Below is a small trained network, with its code and all its weights. Each question gives an input and a target symbol and asks what happens when units are switched off, that is, made to give their printed mean instead of their output.

import numpy as np


def w(rows, s, z=0):
    codes = np.array(rows[::2]) - 128.0
    scale = np.full(codes.shape[1], s)
    scale[-1] = z or s
    return codes * scale


def f(y):
    return np.maximum(y, 0)


def softmax(a):
    e = np.exp(a - a.max(-1, keepdims=True))
    return e / e.sum(-1, keepdims=True)


def log_softmax(a):
    a = a - a.max(-1, keepdims=True)
    return a - np.log(np.exp(a).sum(-1, keepdims=True))


def net(x, mask):
    ids = ['ΓΔΛΠΨαβεζμξτφ'.index(c) for c in x.split()]
    T = len(ids)
    res = E[ids] + P[:T]
    r = res
    for j in range(2):
        rows = slice(4 * j, 4 * j + 4)
        q, k, v = (r @ M[0][rows].T for M in (Q, K, V))
        z = softmax(np.where(np.tri(T) > 0, q @ k.T / 4**0.5, -1e9)) @ v
        o = O[0][rows]
        res = res + np.where(mask[j], z, o[:, -1]) @ o[:, :-1]
    y = f(res @ A[0][:, :-1].T + A[0][:, -1])
    res = res + np.where(mask[2:6], y, B[0][:, -1]) @ B[0][:, :-1]
    return log_softmax(res[-1] @ U[:, :-1].T + U[:, -1])


Q, K, V, O, A, B = {}, {}, {}, {}, {}, {}
E = w([
[71,126,109,163,79],'Γ',
[137,144,191,154,81],'Δ',
[166,145,184,81,126],'Λ',
[122,120,238,160,85],'Π',
[208,52,92,168,156],'Ψ',
[202,83,172,112,88],'α',
[165,176,171,147,67],'β',
[121,65,146,21,130],'ε',
[88,139,141,12,207],'ζ',
[70,125,118,178,209],'μ',
[74,2,135,90,110],'ξ',
[93,228,154,12,87],'τ',
[153,182,67,84,144],'φ',
],0.019)
P = w([
[127,97,220,193,126],'0',
[137,70,139,145,115],'1',
[128,54,125,100,119],'2',
[121,50,109,36,141],'3',
[106,43,116,27,166],'4',
[110,29,144,1,197],'5',
],0.0066)
Q[0] = w([
[170,163,88,125,133],'H1',
[233,127,145,91,35],'H1',
[183,108,98,164,170],'H1',
[137,87,150,149,146],'H1',
[86,88,114,135,82],'H2',
[125,166,9,146,141],'H2',
[100,149,114,124,145],'H2',
[124,137,66,158,150],'H2',
],0.015)
K[0] = w([
[111,244,55,130,94],'H1',
[147,87,101,47,87],'H1',
[177,71,38,159,121],'H1',
[120,67,93,82,163],'H1',
[206,166,83,150,26],'H2',
[113,127,223,218,148],'H2',
[197,150,162,59,118],'H2',
[197,115,211,176,165],'H2',
],0.011)
V[0] = w([
[103,104,184,114,120],'H1',
[139,162,62,69,119],'H1',
[192,123,158,171,167],'H1',
[93,126,54,154,11],'H1',
[158,222,103,114,139],'H2',
[113,96,150,90,209],'H2',
[76,117,211,68,94],'H2',
[137,139,129,97,92],'H2',
],0.011)
O[0] = w([
[90,114,83,114,155,199],'H1',
[96,66,133,141,82,109],'H1',
[196,140,76,67,94,84],'H1',
[122,68,250,110,158,104],'H1',
[183,144,136,141,64,97],'H2',
[93,76,92,159,90,165],'H2',
[147,134,114,170,144,255],'H2',
[167,72,218,124,127,160],'H2',
],0.012,0.0095)
A[0] = w([
[45,94,122,39,189,154],'N1',
[131,157,134,195,81,4],'N2',
[126,161,140,133,89,240],'N3',
[2,136,148,100,116,43],'N4',
],0.01,0.0026)
B[0] = w([
[121,157,203,212,83,247],'N1',
[99,15,71,127,202,144],'N2',
[90,179,67,92,13,147],'N3',
[161,124,114,1,172,211],'N4',
],0.0095,0.013)
U = w([
[115,158,142,150,138,5],'Γ',
[108,185,156,152,150,107],'Δ',
[128,183,122,134,122,124],'Λ',
[134,213,120,209,202,150],'Π',
[76,160,97,128,124,72],'Ψ',
[181,90,110,74,222,231],'α',
[164,197,173,175,108,243],'β',
[107,96,138,147,158,175],'ε',
[95,108,110,156,105,6],'ζ',
[108,150,125,139,118,129],'μ',
[104,134,195,174,192,158],'ξ',
[189,106,186,237,98,151],'τ',
[94,139,176,105,1,136],'φ',
],0.009,0.0023)

Each question gives the input, a string of symbols that net reads in full, and the target symbol t.
The units are the heads (4 rows each of Q, K, V and O) and the neurons (one row each of A and B). Each row of codes is followed by its name. A weight is (code - 128) times the scale printed after its matrix; where a second scale follows, it is the last column's (O, A, B and U).
mask holds one flag per unit, heads first, then neurons. A switched-off unit (its flag False) gives its mean, the last column of its rows in O or B, instead of its output. The means were averaged over made-up inputs and are rounded, as every weight is.
A unit's drop is (log p(t) with every unit on - log p(t) with that unit switched off) / (log p(t) with every unit on - log p(t) with every unit switched off).
The circuit of an input: a set's keep is (log p(t) with only the set's units on - log p(t) with every unit switched off) / (log p(t) with every unit on - log p(t) with every unit switched off). Starting from all 6 units, units are removed one at a time, each time the one whose removal leaves the highest keep (on an exact tie, the one counted first), for as long as the keep stays at least 0.8.
circuit, biggest first: the units of the circuit, biggest drop first
unit that matters most: the unit with the biggest drop
which heads matter: for each layer, one digit per head in row order, 1 if its drop is at least 0.15 and else 0, layers parted by /
drop when u is switched off: that unit's drop, to one decimal
input ζ Γ φ Δ, target φ: circuit, biggest first -> (H2)
input ξ ξ β, target ξ: circuit, biggest first -> (H2; H1)
input ζ ε Λ Γ, target Ψ: circuit, biggest first -> (H1; N1)
input φ Λ β, target φ: circuit, biggest first -> (H2; N3)
input Γ Γ β φ Γ φ, target ξ: circuit, biggest first -> (H1; H2; N1)
input φ Γ ξ β, target ξ: circuit, biggest first -> (H1; H2)
input Π Ψ Γ, target Π: circuit, biggest first -> (H1; N4)
input Γ α Γ Γ, target ξ: circuit, biggest first -> (H1; H2)
input μ ε Δ Ψ μ, target Π: which heads matter -> 10
input Γ ζ Π, target ζ: which heads matter -> 11
input τ ζ α Δ ξ, target ξ: which heads matter -> 10
input Λ Ψ Δ ξ Λ, target ξ: circuit, biggest first -> (N1; H2)
input β φ Λ ε, target φ: which heads matter -> 01
input Γ ζ μ ξ Δ α, target ξ: which heads matter -> 11
input φ Γ φ τ Γ, target φ: circuit, biggest first -> (H2; H1)
input τ φ ξ Λ φ ξ, target φ: which heads matter -> 01
input ζ ζ ξ τ Π Π, target τ: circuit, biggest first -> (H2)
input Γ Δ φ Π Π τ, target φ: circuit, biggest first -> (H2; N3)
input Π φ ζ, target Π: circuit, biggest first -> (H1; N1)
input ζ Π β ξ Π, target ξ: unit that matters most -> N1
input β Γ Γ τ Λ β, target τ: drop when H2 is switched off -> 1.5
input τ τ Λ τ Ψ Δ, target τ: drop when H2 is switched off -> 1.3
input Δ φ ξ, target φ: drop when H2 is switched off -> 1.4
